Each row has a class, written as a number after it; each block has new classes, again numbered from 0 up.
[ 29  27   1 -12  26 -43   7  15 -13  34  -7 -32  -2 -22  26  37  -5  -6
 -15  -2  14  -6  -4  18 -20  13  34  19   1  26  -2  -2  12]  2
[ -2  -5   1 -10  24  10  24  15  -5  21  15 -14  -3 -11 -15  -1   0  -8
  14  19   3 -27  12 -25   4 -21 -14 -14   3  19   3   4  -4]  0
[  6 -15 -30 -36 -10 -20  77  10  -3 -45  43  -4 -29  42  24  -6 -18 -45
 -31   4   8 -67   5 -20   1 -33 -71 -52 -39  19 -34  42 -49]  2
[  6   7  -2  19 -10 -14  17 -16 -18   9   0   7   6  -1   9 -32   2 -15
 -18  11 -10 -12  -2 -25   3  -6 -46 -10 -15   2  -4 -10  -4]  1
[ 24  -4 -15 -29  46 -22  -5  22   3  15 -21 -38  61  30  18   1   1  23
 -43  12  -8 -22 -12  29  19  -1 -14   1  -1 -16  14  89  -4]  4
[ 15   0  -2  11  36 -18  -6 -10  -5  12  -6 -36  22  -2  12  -4 -16   0
   1   1   8  -9  -8 -15  -3 -15  -2 -23   7 -12 -14   7   8]  0
[ -1  13 -10   3  23  17  -1  14 -39  15  14   0  -5 -11 -13 -11   3 -15
 -25  33 -12   4   5   6  14  -2 -22   0  10   2  15   4  -1]  4
[  3  -3  14   3 -31  -1  29 -12  -8  25 -23  -3  14   1  11 -21 -11  -2
   1   7  -4 -23 -23 -43   2   8 -11 -10   3  14  -4 -16  -5]  1
[  0  62   0  11 -56 -12   8 -20 -28  57 -21  23  25  -9  60  -1 -10 -27
 -18 -27 -63   2  13  61  -4  17 -52 -32 -26 -30 -13  -4  46]  7
[ -5  -9 -15  -4  12  12  25 -14  32  12 -16 -26 -25  22   5  37  -5  32
  24   7  36 -17   1 -11  -2 -17  -1 -34   1   5 -10  34  -8]  3
[ -7   5   1   3   8   6  18  -2  13   3 -12 -18   5   2 -11   1  -9  -3
  -4   8  22 -31   8 -19   0   1  -8 -16   4   9  14  18  -9]  3
[  9  15 -27  43   6   4   0 -18  14  40  10  -1  25  40 -29  -7 -11   3
 -24   3 -13  -8  -7  -6 -22   7  13 -27 -14 -12 -30  -9  22]  7
[ 12  -5 -70  20 -12  -6 -23   2 -10  29  12  16  12  22  -7  14  19  34
 -15 -23 -30 -25  -5  39  -4  -4 -23 -11 -45   7 -37  26  -9]  4
[ 11  10   7  34 -28  -2  15 -13 -19  35  11   1  14  -2  13 -12  -5   4
 -11  16  16   4  -7 -15  -1  22   2 -26 -18 -30 -16 -12   8]  7
[ 28 -15 -37  12  52  54  16   4 -30  40  66  10  34 -11 -42 -10  -3 -20
   2  20  11  52 -13   0  16 -23 -78   7  12   1 -35  17  18]  0
[ 25   8 -12  29 -30  51 -34  17 -57   8  11  36   1   5  18  18   5  -3
  12  33 -22  -1 -18 -11  38  16 -51 -26 -10   3  22 -23 -16]  0
[  6  10   8   0  15  31  35   1   2   4  18  -9  -7  16 -51 -32   3  -7
  -1  15  -7 -39  -5  -5  -1 -29 -21 -23  14  36 -17  18  -8]  1
[ 10  14  28  15   4 -15 -23  48 -16  10  40 -12  24 -12  10 -39  -8  -5
 -12   9 -64 -39   5 -15 -14 -22  44 -25 -15  -7 -17 -24   1]  6
[ 17  -8 -34 -36  -9  12 -22  73  -7  37  14  11  29 -16  61   7 -26   5
   2 -39 -69 -16 -19   1   9  12 -10   4 -26 -11 -22  -2   1]  4
[  4   2 -17   2  18  -3  13  15 -16  19  13 -17  34 -40  15 -28   4  -6
  10  -7  -1  -8 -24 -25  14 -19 -32 -20   0  24 -11 -36  -6]  0
[ -5 -17   0  -5 -36  18  -7  20  -7  23   6  16  14 -37   0 -23 -18 -30
  29  -1  16 -24 -16 -56 -12  -8  26  20  38  -9  -9 -63  13]  2
[ 18  12  10  21   0 -16   6  -7 -17  48   2  24  -1  19  15  37  23   6
 -19  47 -17 -11  76  26 -30  19 -25  -6 -58  -1 -37   8  27]  7
[ -2  -2 -14  -4  16  16  14  11  11   4  -5 -23  -1 -24  -2 -14 -18   7
  20 -15  16 -52  -7 -13  12 -21 -29 -25  19  -9  -8  13  16]  4
[ 38 -42  24  25 -48 -29  17  14  -1 -21  38  15  -4 -10  27 -24 -20   9
  24 -40   6 -74 -16 -33  -8   7  27  11 -10   4  27  11  -8]  6
[-21 -29  25  38 -19  -5 -13 -38 -17  -9 -25  13  50   1  22 -31  16  27
  19   4 -21   7 -11 -16 -19  15 -20 -14   8  26 -27 -30  -4]  5
[ 35  -7 -18 -31 -16  -9  -2  15  13   7  -9   7  -7  27  38  32 -29 -29
   0  -8 -13 -39 -10   3 -19   2  41  16   8  49  19 -19   3]  6
[ 20 -13 -33  29   1  -2  22 -14   5  18   4  11  24  -8  -3  -1  30  17
   7 -12  23  -6 -24   4   8 -16 -31   3   9  31  13  -8   5]  3
[  6   1   8 -16 -53 -24 -43  10 -17  -9 -44   2  90 -17  52 -26  -7 -32
 -26 -15 -21 -22 -23  -8 -10  58  12   3 -19  23 -20 -54 -23]  5
[ 12  -9  19  21 -14 -29  27 -19   9  30  -7   9  27  19  12 -22   2   1
 -11  -8  -7 -22   1  -2 -19  11  23  11   9  -8  24  12  21]  7
[  4  -7 -11  13   2 -29   5 -20   4  14  -8  -6  19   8  13   8   6  -9
  -7  15   3 -10   2  -8  -4  -3 -33 -21  -5 -14  -2  21  11]  5
[  0   1 -21 -10   1  20   6   0  14  13  -2 -12  14  -4  -5  -4  -9  -4
   7  -5  25 -10  -9   0   4 -18  -2 -15  20  -7  -7  20  -5]  3
[ -9  -7   3   3  18   9 -12  22 -12  19  -6 -10   6 -24   7  -5   9  26
   7  15  -7 -11   7 -13   4   3  -2   3  -4   5  -4 -18   4]  4
[ 42  -4  24 -14 -22 -19 -17  17  -2   5 -23 -24  22  -6  51  31 -22 -11
   8  14  28 -39 -12 -10  15  23   4 -27   9 -52  12  49   9]  5
[ 45   9 -13  14  -2  -8  -6 -13 -33  -1   5  -3  -6   8  24  31 -22 -33
 -12  -4   1 -12   3  12  -4  14 -27 -19 -22   4 -22 -11   4]  0
[-31   9 -24 -26   0  -4  36  17   4  30   0   0   7 -15  11 -15  -8 -15
   9 -10 -22 -24 -11 -20 -11 -25 -20  -1  16  42   2 -11  -7]  2
[-45 -17  13  14  18 -13 -10  -4  29  29 -11 -23 -26  13 -19 -29  -5  51
  22  16  -6 -13   8 -68 -22 -17  61  -4   3  -7   7  10 -25]  1
[  5 -17 -43   5  12  11 -42  12  53  26 -19 -17  13  49 -25  26  -8  20
 -11 -14 -20 -21 -22 -30 -11   5  44   0 -20 -25 -23 -45  25]  4
[ -52  -17  -11  -17    5  -36  114  -23   23   46   11   -2    9  -35
   27  -36    6   26   46  -56  -20  -28   -5    1   -9  -61 -101    0
   23   33   11   66   24]  2
[  5  14 -14  -4  19   5  -4  -3   6   9  -1 -28  -9   7   9  13 -21  14
   8  14  19 -14  -7   5  -7 -11  21 -20   4  31  -7  10  -5]  6
[  5   8 -11   7 -37 -14  22 -28  -5  31 -12 -13   5   4  27  15  -4  13
   5  11  15 -15 -15   1  -1  -6  -8 -30 -16  13 -16  -8   8]  6
[ 56 -30  32  15  29 -10  12  -2   4   5  70  -4 -37  37   7   8 -33 -16
 -14   9  30  29  22   4 -20   1  44   9   3 -96 -14  70  25]  7
[ 15  -3  15   1 -25 -11   0 -15  12  20   1  -4  42  -1  14 -28  28  14
  -3  -3  32  -8   1  27  -2  -7  21  -7  -7 -36 -27  -3  16]  7
[-12  10  -9  43 -45   4 -26 -24  10  16 -10  20  35   4 -10  -9   6   4
   7 -30 -33 -11 -20   3   8  24 -54 -15 -19 -30  16  -2  29]  5
[ -8   4  21  23 -10 -30 -12 -11  -9  -5   4 -18  10 -19  22 -10   4   2
  -6  -2   1   9  -4 -13  -3  23 -11 -22 -29 -23 -13 -14  -3]  5
[ -8   5  -1   3  24   0   4  -4  15 -13   9 -12 -12  25   7  14 -10   6
  -5   1  -3  -7   9  -7  -7  -3 -39  -8 -21  -5 -12   9   7]  2
[ -3  27 -23  -2 -13 -12  14 -10  -1  28 -26 -15 -16   9  48  34 -39 -21
 -12 -17 -20  10 -15  -7  -7  13  -4 -30  -4  -5   3  -5   1]  3
[ 57 -27 -27  17  44 -21  18  -5  -1  17   5 -47  -9 -42  19  12 -60 -10
  14 -34  70  -6 -49 -39 -14   2  43   6  53 -14 -26 -16  32]  4
[ 23   5   9  -6   1 -20  11  -1 -31  33  -8 -16  17   4  29  21  21 -14
 -18  44  -3   6   1  -5  13  -8 -15 -23 -15  -9  -6 -16   4]  0
[ 15   0  36  -4  13  21 -35   7   6  -5  16  -8   6   8  18 -38 -35  -7
   7 -30 -40  32 -21   2 -12  -6  33  14  27 -45 -25  -3  17]  1
[-10   0 -43  -1  45  29 -27  19  32  18   3  -9  16  -6 -59 -14   4   3
   3  -3   3 -44  17  -1  -3 -28 -10  10  13   1  -8   1  27]  4
[ 28  12  -4  23 -23 -27 -23  -7   9 -14  19  21 -13  -2 -16  16  38 -24
 -13 -30  -6 -16  -2  40  -2  23  -5  21 -33  10  30 -27  16]  5
[ 36 -43  25   4  14  -1  21 -21  -8  -1 -12 -25  79  17  33  -9 -31  18
  12 -27  -4 -20 -11  -3 -19  14 -36 -14  -6  11 -73  30  10]  0
[-57  -4 -29  25 -20 -44  26 -37  25   3  24   2 -11 -15 -33 -61  29 -22
  -1 -29  -6 -16  -9 -21  -7 -46 -21 -22  -1 -14  20 -18  -3]  5
[-18  12  -8 -18  45  20   4  10   6  48  25 -46 -44 -24   3  30  -8  41
  26  41  46  63 -12 -17  -1 -13  51  -7   2  22 -14 -17 -10]  6
[-37 -19 -10  -3 -24  25  -8  -6   1  11  53  21  -6 -57  22 -64   9  11
  55 -32  -1  43 -19   2   1 -61  -1   7  26 -11 -21 -52   9]  6
[-26 -13  15  -8  -8   7  22   4  25  27  20  -8  38   1   6 -24 -24 -16
 -16 -22 -27  24   9 -30  -7   8 -37   0 -28 -62 -31   9  18]  3
[ 17  13 -12 -12  24 -20   2  18   9  20   6 -22  15 -10  42  18  -7  16
  -4   3   0  -4  -3   6   2   1 -13   0 -28  29   1   2   7]  6
[  4 -22  -9  36  17 -44   4  -9 -33  20  26  13  75 -43   9 -61 -26 -38
 -21 -43 -38  -2  12 -34 -34  17 -44  34 -21  14 -30 -32  11]  0

A new block, with new classes numbered from 0.
[ 14  23  -4  35  23 -14 -26  16  -7  45  32 -20 -13  -1 -59 -28   2  -3
 -59 -18  15 -20  -6 -12  -3 -59 -15  30  -4   5  12  -6 -29]  4
[ -7 -40 -34 -29  42 -58  29 -63  23 -37  -5  37  15  21 -71  22 -22  -4
  27  35 104  19  30 -11 -77  31 114 -11  73 -19  41 -28  12]  6
[ 42   4 -54 -31   9 -22  14 -27   7  10  -8  32   7  12 -48  26  21 -15
  37 -29  42  37  11   1 -56   1  40 -37  28   4 -18 -34  12]  10
[-62 -63  -9  13  59 -43 -71  -1  12  -7 -19  45  11   9 -59 -15  19  22
  49  25 -64  51 -31 -43  26  -6 -54  24  56 -37 -32  42  43]  7
[-62 -81 -20   8  69 -26 -42  32 -30  -4 -34  26  14  -9 -12 -73  23  26
  44  26 -49  64 -43 -32  24  15 -15  28  20 -30 -20  31  20]  0
[ 28 -24 -36 -14  13 -40  -5 -53  28 -12   8  28  19  14 -65  40 -12 -28
  37 -16  38  46  20 -14 -46   3  18 -14  31  12 -13 -23  10]  7
[ -12  -17   -4    5  -15    1  -14   -3    4  -32   40  -55   30  -34
  -51   21  -13    8   19  -30  -22   -8  -20  -21  -28  -77 -102   15
   -6  -33  -27   -6   18]  1
[ -1 -55 -27   8  30 -43 -28  44 -16   6   0  -4  13  34 -68 -70   4 -17
  47  17  15  76 -35  -6 -32 -28 -20 -17  28 -21 -60  19  27]  1
[-29 -48  -9 -13  62 -43 -23  25   3 -25 -32  26  22  22 -11 -36   9   9
  55   9  16  61 -10 -37  24 -16 -11   2  53 -15  16  23  14]  8
[-19 -45  -7   6  35 -26 -21  29 -36 -45 -29  38  13  40 -23 -48   7  22
  64  25   6  79 -31 -32   3 -18 -25  19  31 -31 -49   4  17]  9
[ 18 -70  19   4  43 -10   4 -61   5  -7 -19 -21  -5 -27 -22  -2  20  19
 -58  60 -16 -66 -26  39   4   6  49  18  31   3   3   6 -34]  5
[-38 -55  -8  23  34 -27 -46   9  -2 -28 -11 -18  17  33 -68 -45   5  38
  26   6 -14  92 -11 -12  28 -48 -59   9  39 -21 -35  10  22]  4
[ 28  33   0  35  14   2 -32  -4 -19  34   9   0  -7  17 -25  -4  14   1
 -44  -5   5 -46 -13 -11   5 -34  -4  34 -13  29  -4  -2 -31]  9
[-17 -44 -29   0  53 -35 -23  20 -12   2 -46  47  33  24 -52 -54  25  36
  49  30  28  71 -28 -21  55   5  -5  -5  78 -15 -20  23  31]  10
[-13 -56   4  12  59 -15  14 -46  -6  54 -36 -27   5 -55  -2 -16  21  17
 -52  38 -30 -69 -47  37 -21  26  57  26  17  14  13   8 -17]  0
[ 31 -45 -18  -6  -6 -26  32 -46  11 -18  10  32   8  26 -35  23 -21 -43
   5 -37  46  -3  16   5 -19  30  61 -32   9  62 -26 -23  -3]  3
[ -1 -37  24  11  47 -11   8 -70  -9  -8 -34 -22 -14 -36  -4  20  11  39
 -50  67 -16 -88 -15  41 -34   6  60  33  25 -21   0   8 -24]  9
[ 35 -37 -60  -7  13 -39  22 -67   7 -13   3  26   1  26 -51 -11  -7 -46
  30  -6  40   7  13  -4 -43  17  48 -30  24   1 -36 -19  15]  12
[ 18  11  -1   7   2  -4 -11  43 -15   5  28   4 -19   1 -41 -20  10 -20
 -39 -17  20 -27 -24 -11  26 -38 -13  20 -13   9  -9 -14 -28]  5
[-37 -76 -20  -1  49 -18 -35  44 -10 -23 -37   0  20  12 -38 -64   7   2
  38  23 -14  61 -13 -29  25 -18  -2   9  35   0 -15  27  17]  12
[-35 -33  23 -13 -23  30   0 -22  21  28  17 -45  37 -36 -31  50 -19 -19
  26 -47 -44 -22   2  -7 -80 -31  20 -11 -56 -31  15 -47 -17]  8
[ -7 -39  -2  -6 -28   4  -7  40   0 -30  18 -84  14 -17 -43  26   5 -17
  25 -25 -19  13 -29   7  -8 -60 -53 -16 -23 -35 -30 -39   7]  5
[-37 -32  36  -2  67   6  -8 -57  24   1 -52 -13  23 -52  35 -28 -13  79
 -47  73 -30 -67 -20  -7 -28  33  53  32  32  -4  45  11  -1]  12
[-15 -40   0  -6 -15   3  17  30   0   5  13 -55  41 -32 -46  74  -7 -25
  28 -49 -26  -1  -1 -29 -27 -62 -37  -4 -19   6  -4 -26  16]  3
[ 15   3   0  53   4  -7  11  -5  -5  57  50 -28 -12 -20 -36   0  29 -20
 -69  11 -18 -73 -52 -10 -11 -37 -12  22 -18  15   7 -14 -13]  2
[ 32 -24 -44 -44   5 -40  22 -12   8 -27 -23  35  13  14 -61  14   3 -35
  51 -27  56  24  22  -4 -59  10  58 -34  23  10  -5 -32   1]  11
[  6 -38  17  -8  -4  -8   2  27  20 -34  11 -49  20 -13 -31  37 -13  -4
  34 -19 -10  12 -14 -14 -59 -66 -11 -23  -9 -23  -5 -26  -1]  8
[ 32  16  -7  25   3 -11 -14  24   1  20  15 -14 -15   5 -35 -35  36 -15
 -31  -5   9 -46 -22   8  18 -25 -22  25  -6  12 -15 -14 -24]  11
[-24 -52 -10   2  31   0 -33  40 -12  -4 -28  27  29   6 -41 -49  23  38
  45  13  -5  69 -40 -25  27 -11 -20  -2  50 -15 -30  10  18]  10
[-61 -45  42  11  -2  23  28  10  -1  -7 -21 -53  55 -58  34  38 -31  25
   0  -6 -67  -8 -11 -21  -4   4 -33  23 -58   3   3  -9  21]  3
[-25 -58 -20 -19  47 -22 -25  37 -16 -13 -44  24  34   8 -33 -18  20  49
  79  -2   2 105 -14 -24  20 -19 -24  -8  50 -34 -29   1  35]  10
[-47 -56 -23  -5  55 -18 -30  15 -17 -14 -35  42  27  21 -35 -80  26  20
  42  44 -25  72 -39 -23   5  -5  -8  14  33 -13 -30  12  13]  0
[ -2 -30  -9  17 -10  -1  18  -1 -14  22  28 -60  23 -47 -33  24 -21  18
  11 -48 -19   7 -45 -18 -55 -36 -72  -4 -15 -12 -35  -9  33]  1
[  16  -33  -37  -40   64   20   10 -106   -9   85   -5   21  -11    8
  -22   60   62   23    5   29    5   32   51   10  -97  -40   55   28
   83  -24   26   -9  -25]  6
[-34 -97  -1 -35  75 -27   1  34 -31 -21 -42  67  31   1 -22 -10   3  23
  55   2   1  76  -1 -57   3 -16  17  13  54  13  -3  22   6]  3
[ -31   -6  -31  -30   36   -8   27   -4  -32   12   21   15  -44  -65
    0   69  -31   47  -31 -101   19  -46   12  -75   -7  -24   18  -54
   10   -3   69   14    1]  4
[  4 -94   8   4  53 -22   5 -54   3 -15 -39 -23  16 -16   3 -29   7   6
 -40  58  -5 -28 -42  37   9  22  32  18  40  18  -9  13 -16]  5
[ 30 -20 -35 -21   8 -35  35 -20   9 -10  21  60   6  34 -34  36 -42 -32
  36 -35  87  40  30 -10 -75 -20  55 -19  26 -10 -15 -30   7]  8
[ -5  15  31 -12  -3  19 -23  18  19  44   8   7 -23 -48 -10  50  22  16
  -1 -48 -48 -38  -3 -36 -32   7  45   8   4   7  67   5 -17]  8
[  6  18  12  33   0  11 -28  38 -10  64  40  -7  -3  10 -33 -34  21 -28
 -52   2   9 -28 -17   2  21 -46   7  29 -25  24  10 -14 -40]  2
[  3  34  26 -16  -9  15 -24  45  16  35 -35 -23 -16 -48   5  28  52  34
  -7 -25 -69 -44 -18 -31  -3  30  28 -15 -13  31  68   9  -6]  11
[-23  38  22 -10  12  18 -45  27   6  49  -1 -11 -13 -40  -9   4  18  23
 -23 -34 -63 -15  -8 -49 -33 -15   6   4 -12   4  65  10 -17]  4
[  2 -53   3  15  29  -1  -6 -88  -3   0 -14 -29 -12 -12 -47  -4  33  15
 -33  74  -9 -77 -26  51 -43  -5  49  29  50 -35 -26  -6 -28]  9
[-10 -40 -15   4 -15  -5   6   8   9  -7  22 -88  36   3 -57  43   5 -42
  42  -9  -4  31  -6  -7 -50 -79 -43 -10   0 -31 -10 -28  17]  6
[-32 -49 -13 -20  52  -9 -28  36 -13 -11 -37  49  25   0 -28 -27  27  49
  49  12 -15  67 -30 -38  14 -25 -21   7  59 -20 -16  13  23]  10
[ 44  63  37  48 -51  20 -14  -8 -16  44  51  31  -9  74 -40 -15  -5  29
 -14 -37  40 -25 -26  -5   9 -33  -7  -3 -40   3 -45 -71 -29]  9
[  3 -51  20  22 -44  22  28  42 -19  -3  45 -75  10 -35 -15  52  -3 -13
   8 -20 -28  -3 -30   1  -7 -83 -48 -20 -36 -33 -27 -24   3]  2
[-24  19  22 -17  11  23 -19  37   5  53  -8  10  -4 -53  10  45  21  20
 -14 -28 -62 -42  -5 -65 -28  21  40   0  -8  32  68  15  -1]  3
[ 34   0   6  30  20  -7 -15  -9   6  24  20 -10 -11  17 -18 -32  12   2
 -44   4  14 -69 -24  -5  35 -50 -15  17  24  17  -6  -4 -19]  12
[-10 -68  27  11  49 -13  23 -44  13  10 -21 -30   0 -44   0   3  16  12
 -58  60 -16 -89 -21  27 -12  26  64  26  33  20  20   8 -19]  3
[ 26 -22 -46 -33  -5 -28  10 -45   7 -27  -4  33  -2  16 -58   2  17 -31
  45 -43  42  13  26   9 -26  28  39 -24  13   8 -19 -35 -10]  11
[  4  11  -1  41 -15   4 -32 -23  -3  55  55  20   6  16 -59 -31  12 -29
 -27 -23  18 -52  -7  29  39 -31 -20  77 -15 -15 -23 -40 -36]  0
[-11 -55   1  14  30 -25 -41  16 -30 -49 -17  44   5  48 -56 -34   4  42
  53  30  14  60 -19 -24  14 -27  -5  10  47 -37 -54   8   8]  9
[ 18  21   5   5  22 -14  11  51 -26  38   5  -2 -14 -14 -10 -34   3 -24
 -54  -2  20 -54 -40 -15  24 -20  15  -2 -32   9  11  -3 -30]  5
[-21 -53  14   5 -13   7   3   2   5   7  29 -75  28 -12 -47  62 -12  -4
  28 -28  -5   3  -4  -7 -49 -73 -20  -6  -6 -40   0 -37   6]  6
[-21 -37  18  -7  -4  -4   4  32  20  -5  10 -51  22 -18 -30  37  -8 -10
  30 -33 -17  11 -15  -9 -60 -55  -6  -3 -19 -18  10 -39   3]  8
[ 31   1  26  63 -11 -23 -35  32  27  50  34   4  25  37 -77 -14 -12 -42
 -40  34  31 -31  -8  -5  59 -34  14  29  -8  21  19  -1 -25]  7
[-29  57   7 -15   6  44 -46  21 -11  44 -23  14  -7 -46   7   3  36  53
  -5 -25 -68  -8  24 -31  12   8 -23  29 -31 -11  19  18 -13]  11
[ 20 -92 -41 -13  33 -14  18 -42 -15 -23   4  54  23  -2 -40 -31 -27 -31
  33   7  40  13  -2 -39 -52  -6  48   3  43 -11 -23  -3  -9]  12
[-38 -46  -9 -15  62 -30 -33  38   0   8 -35  21  12   8 -27 -20  11  19
  46  -4  -5  66 -11 -27  -6 -24   0   5  52 -11   0  25  19]  8
[ 27 -45 -26 -22  -1 -27   5 -31  -1 -46   8  24  -4  25 -50 -18  -2 -32
  16 -28  59  24  -1  16  16  22  34 -15  18  18 -24 -33 -20]  5
[-23  12  26   2   5  26 -34  18   0  66  10   9  -2 -48   0  29  34  18
 -16 -14 -75 -18 -25 -37 -34   0   8  37  -4  10  44   6  -3]  2
[-30 -54  -8  -8  61 -26 -25  18 -15 -10 -44  37  21  20 -20 -54  -9  36
  41  14   4  53 -17 -30  21 -16  -7   4  51 -11 -31  20  27]  12
[-55 -75  -2  -2  41  -9 -29   9 -13 -25  -8  12  25  27 -43 -26   0  29
  48   9   6  77 -17 -34   6 -38 -30  11  56 -22 -23  12  19]  6
[ 34  22 -40 -45   9 -19  17 -13   4 -30 -22  48  -3  -1   7  -8 -27  -6
  42 -31  62  39  18 -28 -44  30  39 -30  46  15 -10  -6  24]  12
[-14 -57  19  14  52 -15   3 -55   2  19 -14 -47  -5 -36 -19 -30  -3  22
 -64  44  -3 -63 -22  37 -19 -16  38  11  30 -20  14   8 -30]  4
[-44 -72  -4   5  42  -9 -29   7 -19   1  -5  24  23  28 -33  -5  15  48
  34   4 -11  89 -10 -16  18 -50 -37  14  42  -9 -33  -3  21]  2
[-44 -21  -1   0  40 -23 -44  45  -1 -12 -26  25  10   5 -31 -44  11  35
  51  20 -23  91 -34 -43  23   4 -42  -6  32 -22 -24  23  33]  7
[-36 -68  -7 -13  37 -19 -28  45 -23 -39 -26  27  13  12 -43 -55   8  26
  38   8  -1  72 -47 -31  33  -6 -23   1  42 -13 -33  10  15]  5
[-14 -54  18  23 -16  -8   3  -1   7 -16  25 -47  26 -13 -17  42  -6 -30
  16 -33 -43 -26  -8  -4   7 -32 -49  15 -38  -7 -31 -23  10]  3
[  7  28 -11  28  16  -1 -23  18 -17  57  37  -7 -13  10 -11  -9  32 -23
 -40 -15  -4 -18  -3  -7  34 -54 -36  24 -22  16   3  -1 -21]  2
[-25 -41 -21 -31  32  -8 -22  77 -32 -21 -29  42   9   2 -21 -26   6  18
  50  -4  -4  90 -35 -58  14 -21 -30  -5  49 -14 -17  29  28]  5
[ -5 -74  23  14  39  -9  20 -60   1   6 -12 -42  -5 -23  -1 -12  20 -13
 -49  34   6 -70 -24  33  35   9  41  14  39  26  29  26 -35]  6
[ 34 -34  -8  -8  53 -26  13 -45  15  23 -51 -44 -10 -26 -16   7  60  11
 -39  83 -11 -68   1  57 -21  -7  48  12  54 -10  15  17 -19]  11
[-61 -89 -18   9  38 -33 -31  11 -17 -43  -8  -3  16  21 -80 -66   4   9
  44   1 -16  89 -19 -22  19 -34 -38   4  27 -36 -35   5  12]  4
[-39 -49 -26  -4  39 -10 -30  37 -12   9 -35  28  37  14 -32 -44  21  27
  53  -1  -6  79 -32 -33  27  -3 -17  -8  34  -6 -16   6  29]  10
[-50  -1  18 -21   8  29 -21  45 -10  59  -8  14   9 -65  16  21  17  -4
  -2 -51 -87 -44 -34 -48 -19  -5   8  25 -35  14  57   4 -12]  0
[  6 -50  -3   8  70 -16  14 -67   2  40 -37 -28  -1 -28  -9 -33  27  11
 -49  72 -14 -72 -19  33 -14  -3  45  28  44  -6   1  16 -15]  12
